Below are the code and all the weights of a small trained network. Each question names an input and a target symbol and asks about switching units off, where a switched-off unit gives its printed mean instead of its output.

import numpy as np


def w(rows, s, z=0):
    codes = np.array(rows[::2]) - 128.0
    scale = np.full(codes.shape[1], s)
    scale[-1] = z or s
    return codes * scale


def norm(h):
    return h / np.sqrt((h * h).mean(-1, keepdims=True) + 1e-5)


def f(y):
    return np.maximum(y, 0)


def softmax(a):
    e = np.exp(a - a.max(-1, keepdims=True))
    return e / e.sum(-1, keepdims=True)


def log_softmax(a):
    a = a - a.max(-1, keepdims=True)
    return a - np.log(np.exp(a).sum(-1, keepdims=True))


def net(x, mask):
    ids = ['ΛΠΦΨΩβδεζηθμξστ'.index(c) for c in x.split()]
    T = len(ids)
    res = E[ids] + P[:T]
    u = 0
    for l in range(3):
        q, k, v = (norm(res) @ M[l].T for M in (Q, K, V))
        z = softmax(np.where(np.tri(T) > 0, q @ k.T / 2**0.5, -1e9)) @ v
        res = res + np.where(mask[u], z, O[l][:, -1]) @ O[l][:, :-1]
        u += 1
        y = f(norm(res) @ A[l][:, :-1].T + A[l][:, -1])
        res = res + np.where(mask[u : u + 4], y, B[l][:, -1]) @ B[l][:, :-1]
        u += 4
    return log_softmax(norm(res)[-1] @ U[:, :-1].T + U[:, -1])


Q, K, V, O, A, B = {}, {}, {}, {}, {}, {}
E = w([
[108,202,109,156,123,118,132],'Λ',
[134,81,136,147,126,164,147],'Π',
[116,127,103,92,102,149,117],'Φ',
[101,122,150,124,141,196,199],'Ψ',
[141,3,139,87,134,156,158],'Ω',
[131,102,100,171,114,157,123],'β',
[84,142,121,140,178,211,150],'δ',
[153,110,145,77,39,80,218],'ε',
[130,67,120,60,118,131,112],'ζ',
[170,66,84,163,99,61,87],'η',
[146,46,119,165,150,142,128],'θ',
[129,112,107,141,99,150,120],'μ',
[133,111,109,191,116,158,140],'ξ',
[128,84,154,74,121,137,137],'σ',
[122,27,156,76,123,193,219],'τ',
],0.0038)
P = w([
[62,66,188,214,107,145,133],'0',
[155,166,241,164,72,252,29],'1',
[47,37,70,168,61,120,130],'2',
[189,165,172,154,108,212,63],'3',
[48,37,55,174,72,108,127],'4',
[222,185,139,151,126,190,64],'5',
[47,43,53,170,90,95,125],'6',
[236,186,94,123,180,178,96],'7',
[40,35,66,203,119,92,129],'8',
],0.0031)
Q[0] = w([
[84,47,3,183,106,134,214],'L0H1',
[141,193,194,115,186,88,114],'L0H1',
],0.0067)
K[0] = w([
[173,164,88,107,190,124,131],'L0H1',
[2,114,128,173,54,99,146],'L0H1',
],0.0081)
V[0] = w([
[255,138,224,143,11,220,197],'L0H1',
[110,185,47,191,5,43,151],'L0H1',
],0.0021)
O[0] = w([
[77,95,191,154,253,81,108,253],'L0H1',
[58,53,27,209,79,128,134,132],'L0H1',
],0.004,0.0037)
A[0] = w([
[192,60,105,164,156,172,67,183],'L0N1',
[149,135,103,64,113,66,116,254],'L0N2',
[138,149,158,115,132,252,163,227],'L0N3',
[30,163,113,136,163,211,77,247],'L0N4',
],0.0028,0.00086)
B[0] = w([
[160,221,168,30,208,88,77,252],'L0N1',
[90,180,128,170,186,115,126,182],'L0N2',
[152,196,126,140,135,147,70,213],'L0N3',
[142,139,183,137,114,1,116,221],'L0N4',
],0.003,0.0019)
Q[1] = w([
[55,93,145,136,180,81,102],'L1H1',
[136,79,166,159,225,2,133],'L1H1',
],0.0053)
K[1] = w([
[125,140,68,96,208,189,123],'L1H1',
[240,188,2,60,157,200,114],'L1H1',
],0.0066)
V[1] = w([
[76,154,85,137,145,169,71],'L1H1',
[91,185,116,103,183,72,1],'L1H1',
],0.0025)
O[1] = w([
[187,129,171,35,26,139,159,85],'L1H1',
[61,111,252,138,62,211,75,253],'L1H1',
],0.0031,0.0013)
A[1] = w([
[119,128,179,14,1,237,244,222],'L1N1',
[29,59,61,162,43,77,205,88],'L1N2',
[63,45,220,83,225,150,207,139],'L1N3',
[160,10,95,123,164,105,103,11],'L1N4',
],0.0026,0.0011)
B[1] = w([
[90,225,154,101,189,136,3,172],'L1N1',
[79,80,134,132,166,199,64,243],'L1N2',
[142,177,59,193,63,26,63,251],'L1N3',
[84,225,154,124,60,172,134,173],'L1N4',
],0.0036,0.0027)
Q[2] = w([
[52,128,208,210,161,66,1],'L2H1',
[79,167,143,111,137,169,35],'L2H1',
],0.0085)
K[2] = w([
[250,194,3,83,203,137,104],'L2H1',
[162,230,110,153,203,167,100],'L2H1',
],0.0076)
V[2] = w([
[120,197,124,255,182,217,103],'L2H1',
[204,66,137,148,140,135,50],'L2H1',
],0.0039)
O[2] = w([
[144,171,188,4,198,188,221,253],'L2H1',
[238,172,120,138,15,183,226,230],'L2H1',
],0.0039,0.0038)
A[2] = w([
[206,183,111,153,2,139,125,106],'L2N1',
[30,65,37,146,127,53,122,20],'L2N2',
[121,162,172,71,75,137,189,44],'L2N3',
[97,125,92,164,150,68,198,253],'L2N4',
],0.0043,0.0019)
B[2] = w([
[82,176,79,93,174,136,170,252],'L2N1',
[154,239,105,236,254,174,83,214],'L2N2',
[183,113,92,220,162,130,116,224],'L2N3',
[161,31,68,44,86,120,74,224],'L2N4',
],0.0053,0.0028)
U = w([
[203,221,83,195,156,139,246,46],'Λ',
[7,49,152,24,187,218,122,114],'Π',
[61,108,38,149,26,254,175,145],'Φ',
[49,208,108,103,57,104,75,87],'Ψ',
[202,27,54,34,74,120,69,248],'Ω',
[76,113,195,148,51,136,52,187],'β',
[129,138,155,129,34,17,77,251],'δ',
[145,53,162,169,152,156,193,25],'ε',
[124,77,175,176,81,142,127,112],'ζ',
[137,160,15,31,119,77,194,147],'η',
[94,111,55,209,233,137,29,123],'θ',
[140,80,164,191,110,155,163,50],'μ',
[99,66,186,49,240,17,181,49],'ξ',
[177,207,238,61,177,202,73,175],'σ',
[199,63,170,198,106,54,164,118],'τ',
],0.0071,0.0024)

Each question gives the input, a string of symbols that net reads in full, and the target symbol t.
The units are the heads (2 rows each of Q, K, V and O) and the neurons (one row each of A and B). Each row of codes is followed by its name. A weight is (code - 128) times the scale printed after its matrix; where a second scale follows, it is the last column's (O, A, B and U).
mask holds one flag per unit, layer by layer, with each layer's heads first. A switched-off unit (its flag False) gives its mean, the last column of its rows in O or B, instead of its output. The means were averaged over made-up inputs and are rounded, as every weight is.
A unit's drop is (log p(t) with every unit on - log p(t) with that unit switched off) / (log p(t) with every unit on - log p(t) with every unit switched off).
The circuit of an input: a set's keep is (log p(t) with only the set's units on - log p(t) with every unit switched off) / (log p(t) with every unit on - log p(t) with every unit switched off). Starting from the 12 units with the biggest drops (on a tie, the unit counted first), units are removed one at a time, each time the one whose removal leaves the highest keep (on an exact tie, the one counted first), for as long as the keep stays at least 0.8.
units of the circuit, in order: the units of the circuit, biggest drop first
top k neurons: the k neurons with the biggest drops, biggest first
top k neurons in layer l: the k neurons of layer l with the biggest drops, biggest first
input σ Ψ ε, target ξ: top 2 neurons in layer 2 => [L2N3; L2N2]
input ε ε η Ω Ψ, target η: top 4 neurons => [L1N3; L2N1; L2N4; L2N2]
input ε Ψ ε η ε β Λ Λ ξ, target Π: units of the circuit, in order => [L2H1; L2N2]
input ε ε θ τ ξ η ε Ψ σ, target ξ: top neuron in layer 1 => [L1N3]
input δ η Λ ε Ψ, target θ: units of the circuit, in order => [L2N2; L1N3; L2N4]
input θ Ψ θ ε σ, target θ: units of the circuit, in order => [L2N2; L1N3]
input ε θ ε, target Λ: units of the circuit, in order => [L2H1; L2N3; L1N1]
input Ψ η Ψ η τ, target Φ: units of the circuit, in order => [L2H1; L1N3; L1N2]
input δ δ Π, target σ: top 2 neurons => [L0N3; L1N1]
input Ω ξ Λ θ Ψ ε ζ θ Π, target Λ: units of the circuit, in order => [L2H1; L1N3]
input ε β ε ε ε ε Ω, target θ: top 2 neurons => [L2N2; L1N3]
input η θ β ε δ η Λ, target Φ: units of the circuit, in order => [L2H1; L0N1; L1H1; L2N2]
input δ Π Λ ε ε η ε ε, target Ω: top 3 neurons => [L1N2; L2N4; L1N3]
input ε θ δ σ η ε Φ τ ε, target Ω: units of the circuit, in order => [L2N4]
input ε δ Λ, target σ: units of the circuit, in order => [L0H1; L1H1]
input ε ε θ ε ε η η η ε, target Φ: top 2 neurons => [L1N2; L0N1]
input Ψ ε η ζ Π ε, target Λ: top 2 neurons in layer 0 => [L0N1; L0N2]
input ε Ψ σ ε ε σ θ η θ, target Φ: units of the circuit, in order => [L2H1; L0H1; L2N2; L1N4]
input ε η μ Λ ε ε ε Λ ε, target Π: units of the circuit, in order => [L1N2; L2H1]
input θ η ε σ Λ, target δ: top 2 neurons in layer 0 => [L0N1; L0N4]
input σ Π ε Ψ δ, target ξ: units of the circuit, in order => [L0H1; L0N4; L2N2; L1N2]
input ε Λ Π, target Π: units of the circuit, in order => [L2H1]
input η θ σ η δ σ Λ σ ε, target δ: top 4 neurons => [L1N3; L1N1; L0N1; L2N2]
input η Λ θ, target Π: units of the circuit, in order => [L2H1; L2N2]
input θ τ η σ ε, target δ: top 2 neurons in layer 1 => [L1N3; L1N1]
input Λ η η Λ η η Φ, target Φ: top 2 neurons => [L0N4; L0N1]
input Ψ η δ, target Φ: top 2 neurons => [L2N2; L1N3]
input ε Ω ε Ψ ε η Λ θ δ, target Λ: top 2 neurons => [L2N3; L1N3]
